Below is a small trained network, with its code and all its weights. Each question gives an input and a target symbol and asks what happens when units are switched off, that is, made to give their printed mean instead of their output.

import numpy as np


def w(rows, s, z=0):
    codes = np.array(rows[::2]) - 128.0
    scale = np.full(codes.shape[1], s)
    scale[-1] = z or s
    return codes * scale


def norm(h):
    return h / np.sqrt((h * h).mean(-1, keepdims=True) + 1e-5)


def f(y):
    return np.maximum(y, 0)


def softmax(a):
    e = np.exp(a - a.max(-1, keepdims=True))
    return e / e.sum(-1, keepdims=True)


def log_softmax(a):
    a = a - a.max(-1, keepdims=True)
    return a - np.log(np.exp(a).sum(-1, keepdims=True))


def net(x, mask):
    ids = ['αβγδεζηθλμξπστφψ'.index(c) for c in x.split()]
    T = len(ids)
    res = E[ids] + P[:T]
    q, k, v = (norm(res) @ M[0].T for M in (Q, K, V))
    z = softmax(np.where(np.tri(T) > 0, q @ k.T / 2**0.5, -1e9)) @ v
    res = res + np.where(mask[0], z, O[0][:, -1]) @ O[0][:, :-1]
    y = f(norm(res) @ A[0][:, :-1].T + A[0][:, -1])
    res = res + np.where(mask[1:25], y, B[0][:, -1]) @ B[0][:, :-1]
    return log_softmax(norm(res)[-1] @ U[:, :-1].T + U[:, -1])


Q, K, V, O, A, B = {}, {}, {}, {}, {}, {}
E = w([
[86,102,143,143,185,54,99,152,193,150,219],'α',
[12,139,140,153,157,124,186,100,137,104,152],'β',
[195,113,116,130,118,137,118,192,70,119,57],'γ',
[95,223,155,126,89,130,80,99,126,148,89],'δ',
[106,175,142,127,155,32,94,120,50,72,124],'ε',
[132,74,111,122,115,134,155,143,38,121,178],'ζ',
[139,88,99,196,177,86,106,134,160,172,68],'η',
[178,197,131,72,160,68,63,146,144,138,149],'θ',
[65,180,180,128,88,159,181,166,94,114,174],'λ',
[49,87,91,123,83,116,83,85,145,76,163],'μ',
[172,136,91,108,91,127,217,90,140,176,118],'ξ',
[88,110,143,187,175,180,61,183,150,204,110],'π',
[163,146,142,159,218,83,128,164,65,167,103],'σ',
[85,112,92,94,206,155,92,99,172,188,166],'τ',
[100,168,166,152,133,134,132,117,37,194,176],'φ',
[43,92,125,134,131,153,125,164,130,46,109],'ψ',
],0.011)
P = w([
[100,141,70,66,157,190,124,151,91,154,92],'0',
[127,62,176,90,143,136,115,133,106,132,102],'1',
[90,90,139,48,110,101,141,133,87,169,73],'2',
[223,162,111,190,143,215,99,76,127,52,172],'3',
[169,54,254,96,144,166,119,61,120,95,89],'4',
[130,182,13,136,116,143,120,183,90,133,149],'5',
[229,169,122,192,146,218,93,80,132,44,166],'6',
[78,91,112,59,115,97,136,168,90,182,90],'7',
],0.0061)
Q[0] = w([
[64,64,207,23,113,72,132,150,106,196,61],'h1',
[186,83,254,133,157,171,123,57,154,81,131],'h1',
],0.011)
K[0] = w([
[73,184,4,127,102,96,140,195,108,167,129],'h1',
[83,66,198,54,101,71,130,136,116,181,81],'h1',
],0.012)
V[0] = w([
[61,92,80,39,67,111,225,50,160,100,159],'h1',
[151,237,134,126,68,193,207,145,1,146,120],'h1',
],0.0053)
O[0] = w([
[123,200,8,163,119,127,121,181,122,134,171,41],'h1',
[208,173,130,201,143,194,103,83,153,57,172,253],'h1',
],0.011,0.0023)
A[0] = w([
[165,56,130,131,94,120,163,130,120,145,129,92],'n1',
[116,180,177,105,105,163,138,139,113,148,166,117],'n2',
[41,130,148,174,174,134,134,124,99,136,175,127],'n3',
[75,131,118,122,107,194,100,117,140,108,89,102],'n4',
[165,159,128,190,138,165,109,106,127,98,162,195],'n5',
[141,107,135,142,98,150,139,161,183,174,141,177],'n6',
[59,139,125,128,151,189,124,64,114,166,162,90],'n7',
[109,106,117,136,69,122,194,127,138,98,119,83],'n8',
[125,156,125,125,86,157,80,119,96,143,93,134],'n9',
[175,85,117,165,185,87,151,122,87,151,162,155],'n10',
[109,164,41,161,110,112,132,205,141,147,152,1],'n11',
[71,121,96,79,103,89,148,180,119,164,91,69],'n12',
[138,82,84,152,96,91,108,92,148,117,107,151],'n13',
[203,141,128,108,145,114,92,161,126,163,103,138],'n14',
[106,82,137,164,145,168,168,103,150,136,123,132],'n15',
[85,161,61,118,96,94,122,210,105,176,118,107],'n16',
[132,165,128,89,103,158,138,114,186,120,66,168],'n17',
[135,129,130,115,136,201,147,142,128,179,126,126],'n18',
[123,146,162,166,100,62,141,119,58,101,153,80],'n19',
[75,134,167,147,2,150,134,175,145,69,119,143],'n20',
[106,142,170,112,132,70,121,127,162,115,233,164],'n21',
[100,82,177,77,131,108,150,137,124,155,92,84],'n22',
[112,188,38,190,148,140,101,172,123,119,165,143],'n23',
[101,129,171,81,128,134,108,148,110,148,130,204],'n24',
],0.0098,0.0056)
B[0] = w([
[134,128,63,129,174,110,146,167,153,100,155,152],'n1',
[115,117,65,174,94,119,135,138,174,162,110,146],'n2',
[173,166,115,71,84,116,136,101,99,117,38,157],'n3',
[185,98,99,113,149,71,122,132,122,94,124,146],'n4',
[23,99,104,137,134,57,133,127,143,177,140,253],'n5',
[178,139,174,132,204,144,167,119,131,97,121,148],'n6',
[164,132,75,66,92,137,114,133,162,118,50,150],'n7',
[181,151,137,119,131,166,121,120,146,82,110,136],'n8',
[152,101,116,127,174,89,140,117,106,135,158,149],'n9',
[75,119,25,54,143,71,139,154,128,148,119,168],'n10',
[52,215,171,165,194,102,76,201,159,129,111,176],'n11',
[143,92,181,215,153,124,137,192,92,97,165,181],'n12',
[160,131,55,167,47,127,106,197,135,130,109,148],'n13',
[186,165,78,87,77,111,176,116,128,122,62,163],'n14',
[124,196,192,121,132,95,104,166,76,132,132,163],'n15',
[126,98,108,109,127,160,97,1,152,57,147,185],'n16',
[112,118,123,187,157,81,112,168,117,100,164,159],'n17',
[150,80,146,135,94,121,140,98,117,130,116,146],'n18',
[187,99,151,167,116,92,125,169,159,147,100,138],'n19',
[127,180,57,121,212,144,107,153,87,196,96,153],'n20',
[153,127,127,121,42,148,144,218,117,168,78,158],'n21',
[103,194,99,121,93,181,117,101,222,109,170,204],'n22',
[174,80,228,92,88,187,190,106,101,137,103,237],'n23',
[187,137,93,162,126,144,108,129,99,158,193,193],'n24',
],0.0073,0.011)
U = w([
[62,48,96,79,125,132,139,127,67,105,248,68],'α',
[25,191,144,63,91,147,174,82,148,52,34,173],'β',
[134,93,236,171,97,15,96,134,41,96,101,93],'γ',
[62,103,79,184,168,64,110,139,242,134,35,211],'δ',
[142,162,76,59,224,37,151,146,52,184,90,220],'ε',
[111,48,127,121,35,126,161,42,53,235,92,39],'ζ',
[69,108,188,81,117,113,133,243,182,178,191,99],'η',
[223,255,79,52,120,106,59,143,190,99,173,167],'θ',
[182,134,131,194,126,150,228,71,194,76,204,129],'λ',
[63,154,142,127,222,170,84,193,76,14,132,182],'μ',
[114,233,122,194,124,198,166,207,88,181,136,82],'ξ',
[101,96,124,23,145,207,83,45,228,159,123,144],'π',
[181,73,252,152,170,185,93,92,127,139,96,160],'σ',
[123,103,24,126,43,185,18,118,144,37,155,133],'τ',
[65,224,129,192,179,98,22,33,155,154,192,3],'φ',
[249,64,84,111,136,172,154,183,59,50,55,119],'ψ',
],0.0085,0.0019)

Each question gives the input, a string of symbols that net reads in full, and the target symbol t.
The units are the heads (2 rows each of Q, K, V and O) and the neurons (one row each of A and B). Each row of codes is followed by its name. A weight is (code - 128) times the scale printed after its matrix; where a second scale follows, it is the last column's (O, A, B and U).
mask holds one flag per unit, heads first, then neurons. A switched-off unit (its flag False) gives its mean, the last column of its rows in O or B, instead of its output. The means were averaged over made-up inputs and are rounded, as every weight is.
A unit's drop is (log p(t) with every unit on - log p(t) with that unit switched off) / (log p(t) with every unit on - log p(t) with every unit switched off).
The circuit of an input: a set's keep is (log p(t) with only the set's units on - log p(t) with every unit switched off) / (log p(t) with every unit on - log p(t) with every unit switched off). Starting from the 12 units with the biggest drops (on a tie, the unit counted first), units are removed one at a time, each time the one whose removal leaves the highest keep (on an exact tie, the one counted first), for as long as the keep stays at least 0.8.
circuit, biggest first: the units of the circuit, biggest drop first
unit that matters most: the unit with the biggest drop
top k neurons: the k neurons with the biggest drops, biggest first
input λ λ λ, target ξ: circuit, biggest first : (n20, n5)
input ε ζ τ λ, target ζ: top neuron : (n23)
input τ δ σ θ θ σ, target θ: circuit, biggest first : (h1, n22, n5, n23)
input ζ ζ ξ μ ε λ, target μ: circuit, biggest first : (h1, n11, n16, n12)
input ξ δ ζ μ θ ε, target γ: top 4 neurons : (n12, n23, n22, n19)
input ξ φ ε α σ ξ γ δ, target ξ: top 2 neurons : (n23, n16)
input η ζ θ, target η: circuit, biggest first : (h1, n12, n22)
input η σ θ π η λ ε θ, target λ: circuit, biggest first : (h1, n23)
input η π φ μ, target π: circuit, biggest first : (h1, n22)
input φ μ η β, target β: top 2 neurons : (n16, n3)
input β δ δ, target φ: circuit, biggest first : (n11, n16, h1)
input φ β η β μ ε α, target μ: top 2 neurons : (n11, n16)
input δ η ξ φ, target ζ: circuit, biggest first : (n11, n5)
input σ α ζ σ σ η, target σ: circuit, biggest first : (h1)
input τ σ λ η η ψ δ, target η: circuit, biggest first : (h1, n12)
input σ θ γ δ λ ξ η ζ, target ξ: top 3 neurons : (n11, n16, n23)
input α π λ θ η ψ, target θ: top 2 neurons : (n22, n5)
input β β ξ, target λ: top 2 neurons : (n16, n23)
input β θ η τ ξ, target η: top 2 neurons : (n16, n22)
input β η β β ξ β σ, target ε: unit that matters most : n10
input θ η σ π, target η: top 4 neurons : (n22, n23, n16, n12)
